Here are made-up nodes, facts about them, and rows of numbers that follow some of those facts. Name the node behind each unnamed row.

Facts:
trokis (ψ e) (τ lobere maklus graflos)
vuka (ψ e) (τ digrudon fiflok) (Δ doke dribunam)
brafos (ψ a) (Δ vibol)
stedril (ψ d) (Δ grustavir novon)
berim (ψ a) (Δ lobere plopir rugran)
rabik (ψ d) (τ grustavir lobere)
pibre (ψ e) (Δ fluva dribunam)
grezi (ψ a)
tebrupek (ψ c)
stesti (ψ d) (Δ flikes plopir robrevik)
plolus (ψ a) (Δ drupos)
brabibik (ψ c)
grustavir (ψ c) (Δ dranol)
ploklil (ψ d)
zolol (ψ e) (Δ flotritus)
bodro (ψ c)
plopo (ψ a)
brena (ψ d) (Δ skeklis breven lusok)
kole (ψ a) (Δ skosok)
granan (ψ a)
drupos (ψ a) (Δ grustavir flotritus nepelal)
troflal (ψ b)
graflos (ψ e) (Δ flotritus drefe)
deflim (ψ b) (τ breven) (Δ trafuston)
bragol (ψ b) (Δ briskekles)
meskan (ψ b) (τ plopo pibre koti)
tigurur (ψ c) (Δ zopo)
dadam (ψ a) (Δ kluplar skuvu)
bekun (ψ d) (Δ trubes lusok fluva stesti)
skosok (ψ d)
trebram (ψ b) (Δ kleflus fiflok)
dribunam (ψ d) (τ sastur vibol neskabur)
faskur (ψ c) (Δ vipok)
doke (ψ a) (Δ brutrar)
pledrem (ψ d)
dranol (ψ b) (Δ ploklil stogrer)
trubes (ψ b)
fumu (ψ c) (τ giter)
rovik (ψ d) (τ troflal) (Δ flizim brazuven)
plefeklin (ψ d) (Δ brezil)
rupen (ψ c) (τ stapak) (Δ taza lustidin)
drivupan (ψ c)
kidruklur (ψ c) (Δ skadram)
fiflok (ψ d) (Δ lagun stedril grosidra)
bogrim (ψ e) (Δ graflos)
regrel (ψ b)
klatrum (ψ c) (Δ kidruklur)
plevaga (ψ b) (τ faskur zolol) (Δ trubes)
tafem (ψ c) (τ trikli graplu)
ditrer (ψ c) (Δ gifletram)
fludros (ψ b) (Δ robrevik)
novon (ψ a) (τ plopir) (Δ katriba)
senun (ψ a) (τ vibol doke ragagrek)
nugre (ψ e) (τ flizim gavus posku meles)
druluflu (ψ d) (τ zofe) (Δ berim grezi)
vivak (ψ e) (Δ lustidin)
sodosem (ψ c) (Δ zofe)
plukle (ψ b) (Δ briskekles brutrar fodro)
luse (ψ a)
briskekles (ψ d) (Δ skekik)
dagram (ψ c) (τ lobras lusok) (Δ bodro kogi)
neskabur (ψ d) (Δ stonin)
kagik (ψ b) (τ rolezuk plopo lustidin) (Δ stogrer)
metru (ψ e) (τ klatrum pledrem maklus) (Δ lusok)
lusok (ψ a) (Δ fodro)
dake (ψ c) (Δ trubes)
vuplo (ψ c) (τ stilun)
plenus (ψ a) (Δ bekun doke)
gizu (ψ c)
fupak (ψ c) (τ trubes flibal)
zagim (ψ d) (τ drefe stesem)
bugrugruk (ψ d) (τ lusok skekas brena neskabur) (Δ dranol)
trekli (ψ e) (τ flikes grezom) (Δ flizim kidruklur)
brutrar (ψ c) (Δ kagik)
toskulas (ψ d) (Δ vaban gavus plenus)
givan (ψ b) (Δ lafu)
roris (ψ a) (Δ pledrem tusa)
skove (ψ a) (τ faskur favekal plopir neskabur)
skuvu (ψ a) (Δ grabis zofe)
ketri (ψ e) (Δ trubes giter gifletram ditrer)
pluzi (ψ d)
brerak (ψ e) (Δ stosor kufe)
graplu (ψ e)
brezil (ψ e) (τ bidilik stostik)
posku (ψ d)
drefe (ψ a) (Δ rabik katriba)
bidilik (ψ e) (Δ pibor trikli)
plaflem (ψ d) (τ troflal gavus) (Δ katriba)
sastur (ψ e)
flotritus (ψ b) (Δ briskekles skekik)
vaban (ψ d) (τ lagun fevigar tigurur fludros) (Δ kufe)
mipek (ψ a) (Δ meles)
leram (ψ b)
tenen (ψ a)
flikes (ψ b) (Δ brazuven)
truplakon (ψ b) (Δ bugrugruk)
vigroskir (ψ e)
skadram (ψ a) (Δ skeklis brena)
lustidin (ψ d)
skekik (ψ c) (Δ kagik)
rugran (ψ e) (τ midrak mipek)
bikli (ψ e) (Δ flizim)
stusik (ψ d) (Δ leram fupak)
digrudon (ψ e) (Δ fupak neskabur)
fodro (ψ e) (Δ grustavir bragol)
grosidra (ψ a) (Δ grustavir meles drutrim)
skigral (ψ e) (τ ploklil ditrer) (Δ plefeklin granan regrel kidruklur)
brazuven (ψ b) (τ lagun flibal) (Δ trubes dranol)
dradrus (ψ e) (Δ tenen)
ragagrek (ψ e) (Δ troflal kole rugran)
gregoki (ψ a) (Δ lavel)
rogem (ψ c) (Δ grabis puskil)
grabis (ψ c) (τ lagun lobras doke) (Δ flikes)
stebom (ψ e) (τ plubadren) (Δ digrudon posku vufli drivupan lavel)
zotren (ψ c) (τ zofe nepelal grodaklam)
nepelal (ψ d) (Δ trubes bragol dranol)
stilun (ψ e) (Δ tadrer pibre)
skekas (ψ d)
plidra (ψ b) (τ flidon skekas)
kufe (ψ a)
robrevik (ψ e) (Δ kagik)
plibrar (ψ b) (τ zugrogir dadam brabibik) (Δ grustavir pibor skeklis)
katriba (ψ b)
lavel (ψ e) (τ kidruklur) (Δ trekli)
plopir (ψ e) (Δ ploklil)
troflel (ψ c) (τ drefe luse muzem bapir) (Δ stesem)
kopigron (ψ d) (Δ bugrugruk)
kluplar (ψ b) (Δ posku)
grason (ψ a) (Δ klotesur)
rolek (ψ d) (Δ stesem)
tripen (ψ d) (τ midrak nuve)
nuve (ψ e) (Δ digrudon dibin)
skeklis (ψ d) (τ tusa zolol)
gedes (ψ b) (Δ brazuven)
stonin (ψ a) (τ faskur lafu dranol) (Δ stesti)
grodaklam (ψ a) (Δ rovik)
vibol (ψ c) (Δ fevigar skosok)
stogrer (ψ b) (τ pledrem)
trafuston (ψ c) (Δ fevigar)
brazalok (ψ e)
rozo (ψ b) (τ leram kole) (Δ stonin)
bruten (ψ e) (Δ truplakon)
stostik (ψ b)
plizo (ψ e) (τ grason trubes doke) (Δ ditrer plaflem)
dugu (ψ a) (Δ brena)
dudri (ψ d) (Δ flikes skekik drutrim)
zesur (ψ a) (Δ zolol fupak)
zopo (ψ e) (Δ stesti)
bapir (ψ d) (Δ bikli)
grezom (ψ a) (Δ briskekles brulal viskos)
satrer (ψ b) (τ trafuston) (Δ fifas dofir vigroskir novon)
kleflus (ψ d) (Δ plubadren tebrupek)
tradrir (ψ e)
puskil (ψ d)
tusa (ψ b) (Δ pledrem brazalok)
treplodra (ψ b) (τ kole) (Δ tadrer tebrupek)
trukis (ψ d) (τ flizim taza) (Δ regrel)
tadrer (ψ c) (Δ tradrir)
pibor (ψ d) (Δ lobras)
lobras (ψ e) (Δ ploklil)
breven (ψ d)
rolezuk (ψ a) (Δ stebom)
fifas (ψ a) (Δ plukle robrevik dranol)
gomol (ψ a) (τ flopes ditrer gizu regrel zopo) (Δ fifas dake)
duras (ψ e) (Δ zopo)
stesem (ψ c)
dofir (ψ a) (Δ groskun)
taza (ψ a) (Δ flikes)
klotesur (ψ e) (Δ brena)
lagun (ψ d) (Δ skeklis kole drutrim stesti)
lobere (ψ e) (Δ nepelal)
baskal (ψ c) (τ troflal bapir)
tigol (ψ e) (τ pledrem)
gibruli (ψ c) (Δ pibor taza vufli)
maklus (ψ e)
gizogor (ψ e) (τ dutu bikli) (Δ tadrer zesur rolek)
favekal (ψ b) (Δ nuve)
muzem (ψ a)
flopes (ψ c) (Δ stosor deflim)
viskos (ψ a) (Δ grezi)
vipok (ψ a) (Δ flikes)
vufli (ψ b) (τ digrudon flizim) (Δ giter)
flidon (ψ a) (Δ nepelal dradrus)
zofe (ψ a) (Δ lusok)
fluva (ψ b) (Δ grabis)
zeklu (ψ c) (τ tifaklun) (Δ grustavir)
dibin (ψ c) (Δ zolol skosok)
vibo (ψ b) (Δ grason flikes nugre)
gifletram (ψ e) (Δ skekik)
skalu (ψ e) (τ luse kopigron tifaklun pluzi)
gavus (ψ e) (Δ novon meles drivupan)
flibal (ψ c) (Δ novon)
larir (ψ d) (τ dofir trebram) (Δ tusa)
meles (ψ a) (Δ flotritus)
giter (ψ d) (Δ bikli)
stapak (ψ a) (Δ kufe)
flizim (ψ d) (Δ flotritus)
trikli (ψ b) (Δ bugrugruk stostik)
plubadren (ψ c)
fevigar (ψ d)
zugrogir (ψ a) (Δ leram)
groskun (ψ e) (τ gregoki gedes bruten drobe) (Δ vigroskir breven katriba)
stiplek (ψ b) (τ vivak grodaklam) (Δ skeklis meles)
staklar (ψ c) (τ pibor vivak skadram brabibik) (Δ flikes kufe trafuston)
tifaklun (ψ e) (Δ bikli)
daso (ψ b) (Δ plopir fodro)
drobe (ψ a)
dutu (ψ b) (Δ tigurur)
kogi (ψ a) (τ drobe) (Δ lobras kagik)
koti (ψ b) (Δ mipek)
stosor (ψ c) (τ gavus) (Δ bekun)
midrak (ψ e)
drutrim (ψ b) (τ taza) (Δ skekik)
brulal (ψ e) (Δ bekun)
lafu (ψ d) (Δ dofir gedes novon)

Known rows:
mipek: [-25  -4 -21   7  41 -11 -32  25   3  -4 -10   6  19 -14  -9  16  33  25
   5  -5   3 -37 -12  -1  -6 -11  13   3 -52  17]
vaban: [-16 -12 -52  23  53   2 -28  -2  12 -10  14   3   6  -6 -13  24  38  23
  25  -9 -14 -29  -3  13   4   8   4  13 -31   7]
sodosem: [-33 -14 -33  -5  44 -22 -25  11   7 -11 -11 -13  21 -22  -4  24  34  25
   6   6  14 -36  -6  14  -4   0  -3   5 -37  10]
plukle: [-20  -8 -13  10  50 -18 -32  20  -1  -1 -21   3  24 -24   4  20  25  31
  -5  -3   6 -32 -13   7  -7   6   9  -1 -38  19]
groskun: [-13  -8 -59  21  30   3 -18   1  -1 -20  -5  21  13  -5 -14  12  51  13
  10 -10  -4 -13   0   4  -4   0 -11  -7 -36   6]
plibrar: [-15  -5 -26  29  57 -13 -22   3 -13  -1 -17   7  11 -13  -6   7  38  21
   5  -4  -3 -20  -2  16 -11  10   3  -4 -19  17]
skeklis: [ -2 -22 -50  21  34  -3 -18   6  -2  -9  12   4   5  -4 -19   7  31  24
  31 -13  -6 -18 -10  -2  -2  -4   3  12 -39  11]
stiplek: [-21  -6 -32  34  56 -10 -18   2 -17  -3 -14  10  10  -5  -8   1  37  21
   9  -7   1 -25  -8  14 -11  12   6  -6 -26  17]
dudri: [-25 -11 -33   3  50  -5 -35  10  23  -7  -6  -4  16 -19  -8  31  45  33
  -6   0  -4 -30 -22   8  -7  -6   0   0 -46  13]
zotren: [-21 -15 -49  22  49 -22 -14  -3  -9  -8  -7  -8   1  -3 -12  11  32   9
  24   5  -2 -31   6  20  -7   4   6  14 -28   2]
stosor: [-12  -4 -34  39  28 -42  15 -17  29  -7  -1 -26   0 -29 -15   7  37  28
   8 -18   5 -21  16  25   5  -2   6   1 -35   6]
plizo: [-19  -8 -61  33  38   7 -36  -1  -2 -15   5  24  12   2  -6  25  43  16
   8  -3 -10 -14  -1   0 -12  13  -2   4 -29   6]
grason: [-24  -4 -26  -4  44  -4 -33  23   6 -11  -6   7  25 -21  -5  22  34  23
  17 -10   6 -34  -1   4   4  -5   5   4 -40  22]
metru: [ -7 -19 -46  24  41 -24   2 -18   8   7 -30  31  19 -11 -15  31  53  32
  34  23 -33 -32 -26 -23   7 -22 -31 -21 -25   8]
maklus: [-13 -17 -48   2  37 -13 -25  17  18  -9 -21  20  23 -16  -5  35  35  22
   6   5 -12 -39 -12   1   9 -10  -2  -4 -53   4]
tripen: [-12 -20 -49  23  48  -8 -21   4   8  -8   2  10  -1  -8 -15  13  41  14
  20  -4 -17 -29  -2  16  -4  -3   1  11 -38   3]
kogi: [ -5  -3 -29  30  48 -12 -32   1  -3   2 -11   6   2  -8 -15  14  37  17
  12  -1  -8 -20  -1   7 -12  -5  16  12 -23  13]
ragagrek: [-24  -7 -51   7  43  -1 -34  15  23 -10 -12  11  22 -10  -1  35  40  23
  -8   4  -5 -35 -13   8   3   1   5  -3 -54   7]
stonin: [ -6  -5 -36  25  49  -2 -28   0  -3   0  -2   0   9  -4 -16  16  33  21
  20  -7  -9 -25   1   9   0   2  18  11 -23  19]
flizim: [  5 -21 -32  -4  35  -7  -4  24  16  -2 -21 -17   2 -13 -28  -2  38  26
 -11 -10   8 -24 -29  17 -10 -27  10   0 -70  14]
gibruli: [-36 -10 -32  -2  48 -21 -26   9  10  -9 -13 -14  19 -19  -2  27  34  27
  -3   8  10 -37  -8  16  -8   1   2   4 -38  10]

Name these rows:
No name comes twice in this set of rows, the named rows included.
[-31 -15 -36   3  51  -9 -31  21  20  -9  -5   9  12 -16  -6  27  40  19
  -2   3  -8 -42 -15  14  -4  -6   4   3 -59   7] -> stusik
[-16 -22 -35  -9  32  -7 -23  25   8 -23   8   9  20 -23  -9  15  31  22
  17 -14   5 -27  -9   2   0 -10 -10   5 -48   9] -> breven
[-17  -9 -49  -1  40   1 -27  12  31 -10 -15   6  27 -15  -6  40  37  28
  -3  -1   1 -35  -9  11  11   5   0  -8 -47  15] -> brerak
[-29   0 -25   2  50  -6 -29  19  11  -2 -13   5  22 -20  -8  25  40  22
   7  -6   0 -41  -4  11   2  -3   9  -6 -44  21] -> dadam
[-28  -7 -28  -2  52 -13 -32  23  12  -7 -19  13  17 -21  -4  24  40  11
   5   1  -5 -43   4  18   1  -8  10   3 -49   9] -> roris
[-21  -3 -25  58   6 -45   9  -3  45 -21  22  11  -5 -48  -8   2  60  24
   6 -40 -10 -10  26  10  -5  -6  -5 -10 -47  -6] -> plaflem
[-18 -18 -25   8  47 -20 -24  30  -4  -4 -17   7  20 -16  -1  10  13  23
  12  -8  -1 -47  -5  12   7   2  17   9 -55  11] -> leram
[-34 -16 -41  -6  43 -18 -15  14   8  -6  -6 -17  19 -16  -4  25  21  26
  15   1   9 -51  -4  16   9   1   8   9 -49  11] -> trafuston
[-35  -4 -27  56  22 -57   0  -8  31 -14  16  -3  -1 -35   4  15  38  20
   9 -20  -5 -29  35  13  -1   6   7   6 -36 -10] -> baskal
[-27  -4  -5  45  28 -52 -12  22  34  -6   1   8  18 -46  16  18  23  34
   2 -31  -5 -42  21   8  13   7  13  -3 -55   7] -> troflal
[-10 -20 -50  14  37  -8 -15   8  -2 -15   7  14   1 -11 -18   6  39  17
  26  -8 -10 -21  -5   2  -5  -8  -8   4 -37   3] -> rabik

Now the same nodes, written a new way:
Named rows:
bapir: [-22 -14  -4   1   7  -3 -15 -16  -4   1  -4 -19 -10  -1  -2]
plizo: [  1  16 -20  -2   1   1  34   4  11   7  12  17  12 -24 -17]
bugrugruk: [  9 -22 -18  14  -7 -10  26 -17   4  -3  13   3  20  -7 -16]
dudri: [ -3 -18  -8  -5   3   1 -18 -13  -1 -11  -2 -15  -9  -4   0]
plibrar: [ 14  -8  -9  -3   8   6  26 -10  -9  11  15  19  14 -12 -10]
fodro: [ -2   4   0  -8   3   2   1  22  10   0   1 -22 -11  -8   6]
klatrum: [  1   9  17   0   4 -10 -14  -2   4   5 -13  13 -10  -6  15]
stusik: [-12  -9  -8  -1  -1   9 -19 -13   2  -9   5  -7 -11   3   3]
flibal: [ -3  25  14  -2  -2  -8 -20  -1   7   3  -9  12   6 -14   4]
trukis: [  8 -49 -25  10 -12  -1  13  17 -24  -3  29  38   2   5   3]
lavel: [  0   6 -20   5   6  -4  35  16   4  11  10  13   4  -9  -8]
duras: [ -1   9   0 -12   1   8   2  19   5  -7  -2 -14 -15  -9   6]
trubes: [  7  10   8  -6   7   4  -5   7   6   0 -10 -20  19  12  -6]
senun: [  6   7 -12  11  -9  -4  20 -28  -2   3   4  23  18   0 -26]
tigol: [  0 -17   2  -4  18  -3  61  -8  30  -6  -4  34 -25   3  15]
tenen: [ -1  -3  11   3 -11   1 -16  -7   0  -2  -2  -4  -3  16  -3]
fupak: [  8  25  -2  22   1 -18  27  -9  -3   7  -4  21  23  -1  -6]
skeklis: [ -1 -24 -19  11   0 -22  18  -5   6   4   9  15  26   5 -18]
zotren: [  9  13  -2  16  -6 -11  25  -4  -8   4   2  35  14  -9  -1]
graplu: [ -8  16   0  -8  -1  10   0  19   9  -6   2 -11 -10  -2  10]
skove: [  9   3 -11  12 -11  -2  18 -19  -3   2  10  26  17   4 -23]

Rows to name:
No name comes twice in this set of rows, the named rows included.
[ 16  -9 -11  14  -7  -9  21 -16  -8   0   2  16  15   1 -22] -> stonin
[ 17  25  -4  12   1 -17  28 -10  -3  -5 -17  19  31 -13 -19] -> grabis
[  6  -1   7   2  -3 -12 -18  -7   6   3  -5 -11   3   9 -11] -> lusok
[ 13  22   8   0  -1  -6 -15   1  -7  -8 -15   4   2  -8   6] -> faskur
[ -8  -5  10  -6  -9  -3 -23  -7   5   8  -2   6  -2   2 -11] -> drefe
[ -1   5 -20  -4   3   8  34   6   1   3  11  23  -2 -19  -7] -> skigral
[  1 -16 -21  13  -5 -11  23 -15   1  -9   8  11  25   3 -18] -> dribunam
[ -2 -26 -11   3   1  -7  42  39 -23   3   5  20   0  -2  -3] -> nugre
[  3 -22 -22   8  -5  -2  19 -21  -4  -9  11  16  12  -7 -13] -> druluflu
[  2  -9   5   6  -1 -12 -20   0  -5  14   0 -12  -6  14   0] -> meles
[  3   4 -16   6   1  -3  44  18   4  -1   6  10   9  -3  -8] -> rugran
[ -6   8   4  -7   8  15 -12   3   1   6   2  -8   0   9   7] -> kluplar
[ -6   2 -12  -4   2  -1 -21 -18   9  -5  -2 -16   5  -4  -7] -> lagun
[ -1  15   3  -6  -4   5   6  15  16  -6   1 -26  -3 -12   3] -> lobras
[ 15  15  -4  15  -4  -5  24 -18  -9   6   2  26  14 -22  -6] -> dagram

